Below are the code and all the weights of a small trained network. Each question names an input and a class and asks about switching units off, where a switched-off unit gives its printed mean instead of its output.

import numpy as np


def w(rows, s, z=0):
    codes = np.array(rows[::2]) - 128.0
    scale = np.full(codes.shape[1], s)
    scale[-1] = z or s
    return codes * scale


def norm(h):
    return h / np.sqrt((h * h).mean(-1, keepdims=True) + 1e-5)


def f(y):
    return y / 2 * (1 + np.tanh(0.7978845608 * (y + 0.044715 * y**3)))


def log_softmax(a):
    a = a - a.max(-1, keepdims=True)
    return a - np.log(np.exp(a).sum(-1, keepdims=True))


def net(x, mask):
    res = np.array(x, float).reshape(1, 7) / 4 @ E
    u = 0
    for l in range(2):
        y = f(norm(res) @ A[l][:, :-1].T + A[l][:, -1])
        res = res + np.where(mask[u : u + 3], y, B[l][:, -1]) @ B[l][:, :-1]
        u += 3
    return log_softmax(norm(res)[-1] @ U[:, :-1].T + U[:, -1])


A, B = {}, {}
E = w([
[174,82,222,78,174],'x0',
[200,124,173,241,254],'x1',
[115,100,103,104,177],'x2',
[117,45,43,137,101],'x3',
[75,189,88,137,29],'x4',
[71,92,157,21,196],'x5',
[117,86,128,136,133],'x6',
],0.0084)
A[0] = w([
[26,196,176,73,61,248],'L0N0',
[167,166,2,172,179,3],'L0N1',
[87,155,106,89,113,26],'L0N2',
],0.0088,0.0045)
B[0] = w([
[247,194,26,1,128,255],'L0N0',
[49,247,197,137,135,147],'L0N1',
[191,19,45,59,101,128],'L0N2',
],0.0098,0.0069)
A[1] = w([
[121,139,129,130,206,158],'L1N0',
[110,145,74,167,132,44],'L1N1',
[245,158,181,66,172,254],'L1N2',
],0.013,0.0051)
B[1] = w([
[118,95,187,165,122,165],'L1N0',
[133,103,95,220,62,132],'L1N1',
[94,101,125,182,252,253],'L1N2',
],0.012,0.013)
U = w([
[219,162,101,79,165,46],'0',
[142,138,121,223,33,39],'1',
[161,1,223,161,239,254],'2',
[180,93,65,21,54,15],'3',
],0.0096,0.0055)

Each question gives the input, the list of numbers given to net, and the class t.
The units are the neurons (one row each of A and B). Each row of codes is followed by its name. A weight is (code - 128) times the scale printed after its matrix; where a second scale follows, it is the last column's (A, B and U).
mask holds one flag per neuron, layer by layer. A switched-off neuron (its flag False) gives its mean, the last column of its row in B, instead of its output. The means were averaged over made-up inputs and are rounded, as every weight is.
A unit's drop is (log p(t) with every unit on - log p(t) with that unit switched off) / (log p(t) with every unit on - log p(t) with every unit switched off).
The circuit of an input: a set's keep is (log p(t) with only the set's units on - log p(t) with every unit switched off) / (log p(t) with every unit on - log p(t) with every unit switched off). Starting from all 6 units, units are removed one at a time, each time the one whose removal leaves the highest keep (on an exact tie, the one counted first), for as long as the keep stays at least 0.8.
units of the circuit, in order: the units of the circuit, biggest drop first
top k neurons: the k neurons with the biggest drops, biggest first
k most important neurons of layer l: the k neurons of layer l with the biggest drops, biggest first
drop when u is switched off: that unit's drop, to one decimal
input [3,3,-8,8,6,0,2], class 1: most important neuron of layer 1 -> [L1N2]
input [0,2,6,-2,2,-8,-1], class 1: top 2 neurons -> [L1N2, L0N0]
input [-1,5,-3,5,1,-1,7], class 1: units of the circuit, in order -> [L1N2, L0N0, L1N1]
input [-1,-1,-6,5,-3,-7,3], class 1: units of the circuit, in order -> [L1N2, L0N0]
input [2,1,-5,7,-1,-4,-2], class 1: units of the circuit, in order -> [L0N0, L1N2]
input [-1,-4,2,2,-4,-3,1], class 3: units of the circuit, in order -> [L1N2, L0N0]
input [-8,-4,-5,2,6,-5,-2], class 3: units of the circuit, in order -> [L0N0, L1N2]
input [8,-8,-6,5,3,-7,-2], class 0: 2 most important neurons of layer 1 -> [L1N0, L1N1]
input [-8,3,4,5,-3,-4,5], class 1: units of the circuit, in order -> [L1N2, L0N1]
input [0,1,5,5,3,2,5], class 3: 2 most important neurons of layer 1 -> [L1N2, L1N0]
input [-2,1,-2,7,-6,-8,-2], class 1: top 3 neurons -> [L1N2, L0N0, L0N1]
input [-6,0,4,0,6,2,3], class 3: top 2 neurons -> [L1N2, L0N2]
input [-8,6,-2,-8,0,-3,-1], class 1: drop when L0N0 is switched off -> 0.8
input [-2,-2,-3,-4,7,-5,7], class 0: top neuron -> [L0N0]
input [5,3,2,6,7,-4,-2], class 1: top 2 neurons -> [L1N2, L0N0]
input [-4,-7,-7,-2,-8,5,5], class 0: drop when L1N0 is switched off -> 0.1
input [0,4,8,3,4,0,-4], class 1: drop when L1N2 is switched off -> 0.6
